Below is a small trained network, with its code and all its weights. Each question gives an input and a class and asks what happens when units are switched off, that is, made to give their printed mean instead of their output.

import numpy as np


def w(rows, s, z=0):
    codes = np.array(rows[::2]) - 128.0
    scale = np.full(codes.shape[1], s)
    scale[-1] = z or s
    return codes * scale


def f(y):
    return y / 2 * (1 + np.tanh(0.7978845608 * (y + 0.044715 * y**3)))


def log_softmax(a):
    a = a - a.max(-1, keepdims=True)
    return a - np.log(np.exp(a).sum(-1, keepdims=True))


def net(x, mask):
    res = np.array(x, float).reshape(1, 7) / 4 @ E
    y = f(res @ A[0][:, :-1].T + A[0][:, -1])
    res = res + np.where(mask, y, B[0][:, -1]) @ B[0][:, :-1]
    return log_softmax(res[-1] @ U[:, :-1].T + U[:, -1])


A, B = {}, {}
E = w([
[131,118,78,44,78,164,206,214,71,143,217],'x0',
[160,132,167,163,40,150,232,126,208,166,38],'x1',
[162,89,91,101,106,76,123,108,159,121,145],'x2',
[88,107,212,104,107,168,154,117,87,23,119],'x3',
[63,132,109,172,188,194,146,111,128,155,108],'x4',
[169,113,1,212,3,128,113,74,33,120,159],'x5',
[109,162,95,126,119,150,100,149,160,145,128],'x6',
],0.0077)
A[0] = w([
[146,121,128,169,41,135,236,155,193,137,8,82],'neuron 0',
[120,132,160,152,136,105,40,1,182,136,51,5],'neuron 1',
[193,127,33,189,54,185,136,61,81,93,108,62],'neuron 2',
[101,94,174,49,204,99,156,212,240,144,82,64],'neuron 3',
[70,189,183,197,95,46,44,34,156,148,13,9],'neuron 4',
[126,121,86,5,106,202,241,128,117,223,189,134],'neuron 5',
[146,122,170,194,51,131,246,142,209,150,86,86],'neuron 6',
],0.0055,0.0013)
B[0] = w([
[54,137,22,171,208,117,67,189,114,153,224,232],'neuron 0',
[127,55,206,51,68,137,107,122,66,202,84,234],'neuron 1',
[230,230,152,229,179,140,209,66,147,119,81,224],'neuron 2',
[195,227,116,158,120,199,190,109,255,43,124,246],'neuron 3',
[63,110,192,104,112,99,224,183,124,180,91,254],'neuron 4',
[133,119,191,57,57,108,74,113,91,187,49,205],'neuron 5',
[138,70,101,176,154,57,27,218,163,95,153,224],'neuron 6',
],0.0068,0.0072)
U = w([
[236,222,115,113,145,175,204,51,132,89,92,85],'0',
[81,60,68,112,202,86,22,166,84,115,199,246],'1',
[117,55,153,2,22,157,187,110,63,239,80,70],'2',
],0.0061,0.0013)

Each question gives the input, the list of numbers given to net, and the class t.
The units are the neurons (one row each of A and B). Each row of codes is followed by its name. A weight is (code - 128) times the scale printed after its matrix; where a second scale follows, it is the last column's (A, B and U).
mask holds one flag per neuron, in row order. A switched-off neuron (its flag False) gives its mean, the last column of its row in B, instead of its output. The means were averaged over made-up inputs and are rounded, as every weight is.
A unit's drop is (log p(t) with every unit on - log p(t) with that unit switched off) / (log p(t) with every unit on - log p(t) with every unit switched off).
The circuit of an input: a set's keep is (log p(t) with only the set's units on - log p(t) with every unit switched off) / (log p(t) with every unit on - log p(t) with every unit switched off). Starting from all 7 units, units are removed one at a time, each time the one whose removal leaves the highest keep (on an exact tie, the one counted first), for as long as the keep stays at least 0.8.
units of the circuit, in order: the units of the circuit, biggest drop first
unit that matters most: the unit with the biggest drop
k most important neurons: the k neurons with the biggest drops, biggest first
drop when u is switched off: that unit's drop, to one decimal
input [4,8,2,6,5,5,0], class 1: 3 most important neurons => (neuron 0; neuron 6; neuron 3)
input [-6,7,-3,7,-5,-6,8], class 1: units of the circuit, in order => (neuron 0)
input [1,-2,-4,-3,3,-4,1], class 0: units of the circuit, in order => (neuron 0; neuron 3)
input [7,0,6,-3,-5,-8,-8], class 0: 2 most important neurons => (neuron 3; neuron 1)
input [-5,2,-1,-8,-7,-3,-4], class 2: units of the circuit, in order => (neuron 1; neuron 4)
input [5,7,3,6,-7,4,-2], class 1: units of the circuit, in order => (neuron 0; neuron 6)
input [-6,0,0,7,-1,5,-2], class 2: units of the circuit, in order => (neuron 1; neuron 4)
input [-7,0,0,6,5,-3,8], class 2: 3 most important neurons => (neuron 1; neuron 4; neuron 2)
input [-8,-7,-3,3,5,5,-2], class 2: 2 most important neurons => (neuron 1; neuron 4)
input [-6,-6,-3,-6,2,6,-4], class 0: 2 most important neurons => (neuron 2; neuron 0)
input [3,2,-3,-3,-2,-5,-7], class 0: 3 most important neurons => (neuron 3; neuron 1; neuron 4)
input [8,-6,6,0,-2,-1,-6], class 2: 2 most important neurons => (neuron 5; neuron 0)
input [8,-1,7,-2,-4,8,-7], class 0: 3 most important neurons => (neuron 2; neuron 1; neuron 4)
input [-2,3,-4,-5,-4,-2,-7], class 1: most important neuron => (neuron 2)
input [-5,8,7,5,6,7,8], class 1: 3 most important neurons => (neuron 0; neuron 6; neuron 3)
input [-8,8,7,8,4,0,-6], class 1: 3 most important neurons => (neuron 0; neuron 6; neuron 5)
input [-6,6,-4,4,-1,5,-3], class 1: 4 most important neurons => (neuron 0; neuron 6; neuron 3; neuron 5)
input [-5,-8,3,1,1,8,-3], class 0: drop when neuron 6 is switched off => 0.1
input [-3,8,-4,2,-3,2,-7], class 1: drop when neuron 6 is switched off => 0.1
input [-7,1,2,-1,-1,3,-2], class 2: drop when neuron 2 is switched off => 0.0
input [-1,3,4,-1,3,-1,5], class 1: unit that matters most => neuron 2
